How the states are linked:
fs: l>jq, p>cn, v>rf
tb: l>jr, p>fb, v>rr
nc: l>ht, p>zp, v>sj
bm: l>dl, p>gd, v>rl
dm: l>fg, p>qb, v>jn
jt: l>jb, p>mj, v>lq
zb: l>cd, p>lq, v>mj
zh: l>ns, p>cc, v>lg
rd: l>nh, p>mb, v>zm
lq: l>jt, p>zb, v>rg
jq: l>qb, p>fg, v>fs
dc: l>mm, p>hc, v>gq
jr: l>sj, p>sm, v>tb
rr: l>tb, p>bn, v>nh
zz: l>jn, p>nq, v>cd
ns: l>mj, p>jb, v>zh
gd: l>zl, p>bm, v>gr
sm: l>fb, p>jr, v>lj
rf: l>fs, p>dz, v>zl
cd: l>zz, p>rg, v>zb
qb: l>jj, p>dm, v>jq
dz: l>rl, p>rf, v>cn
jb: l>cc, p>ns, v>jt
cf: l>mb, p>nh, v>bn
bn: l>cf, p>rr, v>fb
jj: l>nq, p>jn, v>qb
nq: l>rg, p>zz, v>jj
zm: l>rd, p>fl, v>dl
gq: l>dc, p>lg, v>cc
lg: l>zh, p>gq, v>hc
dl: l>zm, p>gr, v>bm
fl: l>gr, p>zm, v>mb
mb: l>fl, p>rd, v>cf
zl: l>rf, p>rl, v>gd
rl: l>bm, p>zl, v>dz
gr: l>gd, p>dl, v>fl
zp: l>lj, p>nc, v>mm
sj: l>nc, p>lj, v>jr
lj: l>sm, p>sj, v>zp
rg: l>lq, p>cd, v>nq
fg: l>cn, p>jq, v>dm
hc: l>lg, p>dc, v>ht
cc: l>gq, p>zh, v>jb
jn: l>dm, p>jj, v>zz
mm: l>zp, p>ht, v>dc
mj: l>zb, p>jt, v>ns
ht: l>hc, p>mm, v>nc
fb: l>bn, p>tb, v>sm
nh: l>rr, p>cf, v>rd
cn: l>dz, p>fs, v>fg

In the rows, 24 stands for zero.

The rows follow the links: the fewer symbols apart two states are, the more alike their rows tend to be.

Name the state of each row.
24 37 28 32 25 24 20 16 25 31 19 11 17 32 17 24 31 40 21 31 30 28 27 26 22 29 34 15 27 30 30 25 21 18 11 22 8 37 16 14 29 23 28 24 25 18 23 36 17 33 29 15 9 37 14 25 46 28: mj
30 28 26 32 37 24 18 14 17 24 21 14 21 28 15 26 32 43 21 33 34 21 33 13 21 28 30 10 22 23 33 29 30 22 13 27 20 30 25 22 23 22 29 29 20 16 18 36 20 32 25 17 25 38 8 35 42 34: zh
15 18 25 22 21 20 36 34 27 36 22 23 20 31 32 31 15 19 33 37 20 38 21 18 23 16 27 41 28 21 19 20 21 31 31 17 33 29 22 31 27 39 17 25 21 30 33 15 27 18 24 27 38 14 44 17 16 37: cn
18 17 27 22 24 18 37 32 29 37 21 23 20 27 35 34 13 17 33 35 19 35 22 13 19 16 29 41 29 22 17 18 26 27 32 17 33 30 27 30 19 35 19 27 21 32 35 12 28 20 20 33 42 17 41 20 21 36: dz
32 21 38 13 28 21 24 27 36 22 24 27 23 16 40 35 20 11 22 13 19 20 19 25 19 31 14 31 29 23 9 21 35 17 29 18 22 21 32 14 8 16 27 19 28 39 27 13 22 27 7 38 19 27 26 23 32 17: zm
28 28 15 35 34 18 21 19 26 32 20 15 28 28 20 36 18 28 25 30 26 35 25 17 19 21 35 30 21 21 29 22 45 9 19 30 39 43 23 23 18 23 29 25 26 24 19 26 28 19 25 35 39 26 20 40 28 43: jq
31 24 36 30 30 22 21 26 34 21 15 31 30 21 28 25 36 29 27 22 24 8 25 17 24 34 15 21 27 30 14 19 18 30 25 25 3 10 34 15 24 14 22 25 23 22 24 22 18 23 14 19 12 37 18 18 41 16: bn
32 20 38 15 29 19 26 27 36 27 20 25 20 17 41 37 17 12 24 19 20 25 20 17 16 28 14 34 29 20 10 20 35 22 29 15 23 25 33 17 9 20 26 21 25 39 29 15 24 25 7 40 28 28 29 25 32 23: dl
16 12 28 8 15 34 33 28 11 18 35 24 10 22 29 13 20 18 26 24 28 29 25 27 27 17 20 24 26 15 28 32 14 37 28 19 34 18 22 34 26 41 20 26 19 29 29 23 28 31 31 18 32 10 31 19 6 19: gq
34 14 17 32 36 26 20 16 13 18 26 21 27 25 15 21 31 37 24 30 35 15 34 11 25 22 25 10 20 19 35 30 32 28 19 34 34 23 27 31 24 22 28 32 18 9 16 33 26 26 25 17 38 25 5 40 26 30: hc
30 6 39 15 30 27 34 25 20 22 27 26 13 22 35 22 25 25 29 31 30 18 29 6 19 24 14 21 29 17 20 26 20 43 28 16 28 9 34 32 20 32 20 31 11 25 32 19 23 31 14 19 39 20 21 22 29 25: zp
35 17 39 25 32 22 24 26 33 20 16 30 22 23 33 27 32 30 26 28 28 10 27 11 23 34 13 19 30 27 13 22 18 33 25 20 5 9 36 18 23 17 22 27 21 21 27 22 18 27 9 20 17 35 21 19 43 17: fb

Each walk starts at a row. The symbols on each line, taken left to right, move it on to the next state.
Answer with the state's row; about right is enough.
10 39 23 29 11 25 28 26 25 33 20 19 18 35 19 19 26 30 22 31 22 36 20 36 30 23 35 27 27 33 29 24 7 24 19 19 11 35 11 21 39 31 23 22 26 24 31 28 20 24 37 16 9 24 37 13 28 25
p l p l p p l 7 34 19 27 11 22 30 29 23 36 20 21 21 34 21 19 24 25 27 31 20 37 23 36 30 18 35 34 26 30 28 25 7 27 24 19 15 33 13 25 38 37 21 25 28 25 32 26 25 22 39 18 17 19 42 10 20 29
p p l l l v v 8 30 20 27 13 23 34 32 22 37 23 23 21 35 26 22 18 23 29 37 19 39 23 31 27 18 35 35 26 29 26 23 11 29 26 20 24 31 16 29 37 38 20 25 23 27 34 21 25 18 37 22 24 16 45 11 17 32
20 9 33 10 21 31 35 24 11 21 34 26 11 23 31 15 17 21 27 28 27 24 27 17 23 18 17 24 26 17 25 30 15 41 31 17 33 13 26 38 24 41 18 28 15 26 32 21 26 31 25 19 37 11 28 19 12 21
p v v p p l p 24 5 36 10 24 30 36 25 15 21 30 25 13 23 32 20 22 23 29 31 32 22 26 9 22 20 16 23 27 16 20 28 16 42 28 17 31 13 29 34 21 38 17 30 13 24 33 20 25 28 21 19 40 17 26 18 20 23
v v p p v l p 34 20 22 33 36 25 18 14 16 22 24 18 22 28 15 23 32 44 25 32 36 19 34 8 23 27 26 8 21 21 33 29 33 26 16 30 29 27 24 28 24 21 30 31 20 12 16 35 23 28 24 15 33 33 5 38 36 33
15 19 25 8 9 34 31 27 10 21 36 23 9 21 26 11 17 16 20 20 24 32 23 35 28 20 21 22 24 20 27 32 12 34 27 16 31 21 18 31 28 39 21 22 22 29 31 26 26 32 34 19 22 13 32 18 6 15
l v p p l v v 14 24 25 6 8 33 30 23 13 20 35 19 11 20 24 11 17 16 18 16 21 32 22 42 27 21 26 22 24 23 27 34 15 26 23 16 27 27 13 29 25 34 25 17 25 34 28 27 26 34 35 21 18 15 31 19 7 13
p l p p l 17 39 28 31 20 25 23 17 24 32 20 13 16 34 16 22 31 36 20 31 27 29 25 29 25 28 34 18 26 33 29 28 14 19 13 20 4 37 14 15 33 25 26 23 26 21 23 36 20 30 31 15 6 36 22 21 40 28
29 30 31 32 30 25 19 13 23 28 18 11 17 30 18 26 32 42 22 31 33 22 32 17 23 30 32 12 24 28 31 27 25 21 12 24 13 34 21 17 25 22 29 28 22 16 21 38 20 31 25 15 17 38 8 31 44 32
l p p l l v l 14 40 24 30 13 25 24 22 26 32 18 18 17 33 18 20 30 32 21 31 23 32 22 36 28 28 36 23 27 34 30 26 10 18 15 18 6 37 13 17 37 28 24 22 27 23 27 34 20 26 34 15 6 30 30 14 36 26
p v v v v v p v 8 25 20 24 15 21 35 34 24 36 23 25 21 33 27 24 16 19 31 36 17 39 21 24 26 15 34 40 27 25 24 21 16 30 29 17 28 32 17 31 32 39 18 26 22 27 35 17 25 18 32 25 33 15 45 13 16 33
33 15 16 30 34 26 19 20 12 13 30 26 31 23 13 17 28 35 27 28 32 14 33 16 27 22 23 11 17 19 34 31 32 28 22 38 40 16 28 35 26 24 27 30 19 10 14 30 26 22 26 17 40 22 8 36 17 27
v l p l l l 33 14 44 23 33 21 26 27 29 22 20 27 20 21 34 29 32 27 28 28 27 12 28 5 20 33 11 20 31 23 15 22 19 36 27 19 10 8 34 22 18 21 23 29 19 21 29 21 21 28 8 19 27 31 18 21 43 20
p v l l l v p 31 6 43 19 34 25 30 25 24 21 22 26 16 22 34 25 26 30 29 31 30 14 29 3 19 29 12 19 30 18 19 25 20 40 28 17 19 8 35 28 16 26 18 33 15 25 31 20 23 32 10 19 35 27 20 20 36 23
33 25 34 16 26 24 20 25 35 17 25 31 26 13 36 31 21 11 20 7 21 17 18 32 19 33 10 29 28 24 12 21 33 17 28 22 19 18 34 13 12 12 27 18 30 37 23 15 23 30 12 37 14 30 22 22 25 10
v l l p l p l 32 24 30 15 22 25 18 25 34 11 28 35 32 12 30 24 24 11 17 5 20 12 21 35 23 31 11 25 25 26 18 21 27 18 31 24 21 14 31 14 15 12 26 15 31 34 19 18 23 26 17 33 11 26 23 24 20 7
v v l l l p p 30 24 24 17 22 28 18 27 29 9 31 38 34 11 25 21 25 11 20 3 19 11 19 39 28 30 12 24 21 26 20 27 26 23 29 30 23 11 29 22 22 14 26 17 30 29 18 21 26 25 18 29 11 22 20 23 13 5
28 19 12 23 24 29 17 25 19 6 32 40 37 15 17 14 27 19 21 9 22 11 24 34 30 24 15 17 18 22 29 31 24 29 31 37 33 8 26 31 27 18 23 20 25 18 15 26 29 22 28 23 23 19 18 27 4 10
v p v p l l 31 14 12 27 29 29 19 20 11 9 33 32 34 21 14 16 27 30 24 22 29 14 30 22 30 19 20 14 16 21 32 30 28 31 27 39 41 13 28 36 27 25 25 28 22 10 16 27 28 21 28 19 38 19 11 35 10 22
p v l l l v p 31 15 10 24 26 30 18 23 15 8 34 36 37 18 15 14 29 23 25 17 28 11 24 27 28 21 18 16 16 21 31 29 26 31 27 36 38 12 28 35 29 22 24 26 25 14 16 27 28 19 30 22 31 18 13 30 7 16
28 19 35 19 29 19 31 30 35 31 20 22 21 22 40 39 14 16 29 25 22 29 20 13 16 24 20 39 28 19 12 18 34 24 30 14 28 27 31 21 9 24 22 23 24 36 31 13 24 23 10 37 37 27 30 24 30 30
v p l v p l v 24 17 35 21 28 18 35 29 31 35 22 23 19 23 40 40 14 16 31 30 22 32 21 13 18 20 22 36 28 18 14 17 31 27 30 15 33 28 30 28 13 30 20 25 22 36 35 12 25 23 14 36 39 20 37 23 26 34
29 28 28 35 27 21 18 28 38 21 16 34 38 22 25 24 39 29 25 20 23 8 21 24 27 35 18 23 27 34 17 19 16 27 26 29 1 9 30 16 31 12 23 27 25 17 23 22 18 19 18 19 6 35 22 14 36 15
p v v l l l l 31 23 17 20 23 30 18 26 25 6 32 39 37 13 19 17 27 14 20 7 21 10 20 40 31 26 16 21 20 23 24 28 23 25 29 35 30 8 28 27 26 16 25 21 28 22 17 22 28 23 25 26 18 20 20 26 7 6
p l l v l l 26 32 19 38 25 19 18 30 36 20 16 37 42 25 19 22 39 26 24 19 18 9 24 29 32 33 19 26 26 34 19 20 15 26 26 32 5 10 28 17 35 12 21 25 28 18 19 21 22 14 21 18 7 33 27 14 33 14
15 31 27 10 9 31 27 21 15 25 34 17 9 19 23 16 16 16 16 15 22 34 20 45 24 23 25 23 25 25 28 33 17 19 21 16 24 33 12 22 23 31 27 15 28 37 26 28 25 35 35 24 11 19 28 23 14 15
l v v l v 17 37 27 10 10 31 24 18 19 25 30 12 11 19 25 20 17 17 15 14 24 36 23 42 22 25 28 23 24 23 28 30 26 14 20 16 23 38 14 17 21 29 29 14 29 38 23 31 25 35 33 28 8 24 25 27 22 17
v v l v l 20 40 29 14 16 28 20 17 23 27 28 12 8 21 24 27 17 19 14 17 24 38 19 39 18 27 30 22 24 23 29 26 32 8 16 15 24 44 15 15 17 25 30 15 30 37 25 31 25 37 30 30 11 29 24 30 27 21
